Below is a small trained network, with its code and all its weights. Each question gives an input and a target symbol and asks what happens when units are switched off, that is, made to give their printed mean instead of their output.

import numpy as np


def w(rows, s, z=0):
    codes = np.array(rows[::2]) - 128.0
    scale = np.full(codes.shape[1], s)
    scale[-1] = z or s
    return codes * scale


def f(y):
    return np.maximum(y, 0)


def softmax(a):
    e = np.exp(a - a.max(-1, keepdims=True))
    return e / e.sum(-1, keepdims=True)


def log_softmax(a):
    a = a - a.max(-1, keepdims=True)
    return a - np.log(np.exp(a).sum(-1, keepdims=True))


def net(x, mask):
    ids = ['αβγζμπφ'.index(c) for c in x.split()]
    T = len(ids)
    res = E[ids] + P[:T]
    u = 0
    for l in range(2):
        q, k, v = (res @ M[l].T for M in (Q, K, V))
        z = softmax(np.where(np.tri(T) > 0, q @ k.T / 2**0.5, -1e9)) @ v
        res = res + np.where(mask[u], z, O[l][:, -1]) @ O[l][:, :-1]
        u += 1
        y = f(res @ A[l][:, :-1].T + A[l][:, -1])
        res = res + np.where(mask[u : u + 8], y, B[l][:, -1]) @ B[l][:, :-1]
        u += 8
    return log_softmax(res[-1] @ U[:, :-1].T + U[:, -1])


Q, K, V, O, A, B = {}, {}, {}, {}, {}, {}
E = w([
[107,104,102,227,215],'α',
[35,182,184,57,118],'β',
[190,175,23,119,84],'γ',
[125,28,106,33,201],'ζ',
[52,38,83,226,53],'μ',
[189,202,177,104,173],'π',
[233,105,227,100,3],'φ',
],0.006)
P = w([
[228,160,220,251,85],'0',
[165,206,195,201,71],'1',
[157,177,181,197,105],'2',
[178,158,148,153,99],'3',
[171,128,137,175,90],'4',
[154,109,125,157,105],'5',
[159,114,118,138,104],'6',
[155,89,109,142,113],'7',
[128,155,85,121,111],'8',
[117,133,86,130,93],'9',
[147,133,121,136,101],'10',
],0.0019)
Q[0] = w([
[182,63,102,107,5],'0.h0',
[180,126,176,24,128],'0.h0',
],0.028)
K[0] = w([
[144,141,2,88,100],'0.h0',
[59,80,92,76,211],'0.h0',
],0.028)
V[0] = w([
[116,227,2,135,130],'0.h0',
[103,190,168,225,99],'0.h0',
],0.0079)
O[0] = w([
[255,92,83,179,148,253],'0.h0',
[131,238,120,207,114,119],'0.h0',
],0.0059,0.0013)
A[0] = w([
[179,119,182,100,98,185],'0.n0',
[11,166,153,117,141,7],'0.n1',
[41,156,89,115,109,83],'0.n2',
[192,149,66,93,113,15],'0.n3',
[96,154,123,90,57,100],'0.n4',
[86,112,74,133,241,142],'0.n5',
[145,32,139,114,116,72],'0.n6',
[53,103,98,150,83,59],'0.n7',
],0.012,0.0015)
B[0] = w([
[190,90,195,116,110,218],'0.n0',
[120,147,50,41,55,181],'0.n1',
[150,101,91,103,79,165],'0.n2',
[167,185,43,147,48,252],'0.n3',
[120,121,165,61,104,159],'0.n4',
[7,149,157,187,141,220],'0.n5',
[97,50,94,71,122,217],'0.n6',
[157,90,78,172,105,174],'0.n7',
],0.014,0.0027)
Q[1] = w([
[213,181,159,65,107],'1.h0',
[35,103,75,177,250],'1.h0',
],0.025)
K[1] = w([
[178,191,181,95,121],'1.h0',
[90,99,30,129,251],'1.h0',
],0.024)
V[1] = w([
[171,242,118,16,247],'1.h0',
[120,208,69,153,104],'1.h0',
],0.011)
O[1] = w([
[66,100,201,171,2,2],'1.h0',
[176,229,148,108,90,57],'1.h0',
],0.0075,0.0083)
A[1] = w([
[147,143,246,162,115,155],'1.n0',
[123,166,141,117,69,162],'1.n1',
[119,149,171,235,179,45],'1.n2',
[159,82,149,189,112,118],'1.n3',
[55,192,143,88,85,147],'1.n4',
[135,134,186,157,171,253],'1.n5',
[101,113,197,95,173,60],'1.n6',
[142,183,152,173,123,85],'1.n7',
],0.013,0.0032)
B[1] = w([
[173,140,239,183,128,168],'1.n0',
[86,119,152,152,34,254],'1.n1',
[70,250,113,77,66,190],'1.n2',
[178,136,117,76,153,179],'1.n3',
[162,198,149,54,196,202],'1.n4',
[104,128,184,189,187,191],'1.n5',
[97,86,133,167,40,205],'1.n6',
[99,35,120,163,117,201],'1.n7',
],0.015,0.0053)
U = w([
[126,158,173,24,106,43],'α',
[201,78,174,78,129,38],'β',
[233,140,55,142,225,255],'γ',
[38,17,149,91,150,162],'ζ',
[179,153,46,219,2,87],'μ',
[26,215,116,206,169,114],'π',
[160,114,250,199,163,126],'φ',
],0.003,0.004)

Each question gives the input, a string of symbols that net reads in full, and the target symbol t.
The units are the heads (2 rows each of Q, K, V and O) and the neurons (one row each of A and B). Each row of codes is followed by its name. A weight is (code - 128) times the scale printed after its matrix; where a second scale follows, it is the last column's (O, A, B and U).
mask holds one flag per unit, layer by layer, with each layer's heads first. A switched-off unit (its flag False) gives its mean, the last column of its rows in O or B, instead of its output. The means were averaged over made-up inputs and are rounded, as every weight is.
A unit's drop is (log p(t) with every unit on - log p(t) with that unit switched off) / (log p(t) with every unit on - log p(t) with every unit switched off).
The circuit of an input: a set's keep is (log p(t) with only the set's units on - log p(t) with every unit switched off) / (log p(t) with every unit on - log p(t) with every unit switched off). Starting from the 12 units with the biggest drops (on a tie, the unit counted first), units are removed one at a time, each time the one whose removal leaves the highest keep (on an exact tie, the one counted first), for as long as the keep stays at least 0.8.
units of the circuit, in order: the units of the circuit, biggest drop first
unit that matters most: the unit with the biggest drop
k most important neurons: the k neurons with the biggest drops, biggest first
top k neurons in layer l: the k neurons of layer l with the biggest drops, biggest first
drop of u: that unit's drop, to one decimal
input π γ γ α γ ζ γ β, target α: units of the circuit, in order -> (1.n4, 1.h0, 0.n1, 0.h0)
input φ μ π γ μ α, target γ: top 2 neurons in layer 0 -> (0.n1, 0.n7)
input ζ π β ζ π β, target α: units of the circuit, in order -> (1.n4, 0.n1, 1.h0, 0.h0)
input α μ ζ, target ζ: units of the circuit, in order -> (0.h0, 0.n6, 0.n3, 1.h0)
input μ α α, target π: 2 most important neurons -> (1.n2, 0.n5)
input μ γ γ β μ γ μ μ α, target π: 2 most important neurons -> (0.n5, 1.n2)
input α γ α π φ α γ α α β, target γ: top 2 neurons in layer 1 -> (1.n1, 1.n6)
input ζ π γ μ γ ζ π, target φ: top 2 neurons in layer 0 -> (0.n6, 0.n3)
input γ α γ π α γ γ γ α γ ζ, target ζ: units of the circuit, in order -> (0.n6, 0.h0, 0.n3, 1.h0)
input γ γ α π γ, target μ: units of the circuit, in order -> (1.h0, 0.n3, 0.h0, 1.n1)
input π α φ, target φ: top neuron in layer 1 -> (1.n0)
input ζ α α μ α γ β β φ, target γ: 2 most important neurons -> (0.n0, 1.n1)
input γ μ ζ φ, target ζ: top 2 neurons in layer 0 -> (0.n6, 0.n3)
input ζ β π γ φ ζ γ, target γ: unit that matters most -> 0.n0
input α γ γ φ γ, target γ: units of the circuit, in order -> (1.h0, 0.n0, 1.n1, 0.h0)
input γ μ π π, target φ: 2 most important neurons -> (1.n0, 0.n6)
input ζ β β ζ ζ μ ζ μ φ, target ζ: top 4 neurons in layer 0 -> (0.n0, 0.n6, 0.n3, 0.n4)
input μ β μ φ α α γ γ μ, target γ: top 2 neurons in layer 0 -> (0.n7, 0.n6)
input α α μ γ π μ γ φ, target γ: drop of 0.n4 -> 0.0
input β γ ζ ζ γ, target μ: drop of 0.n3 -> 0.3
input α π φ β γ π β μ α α, target γ: drop of 1.n1 -> 0.2
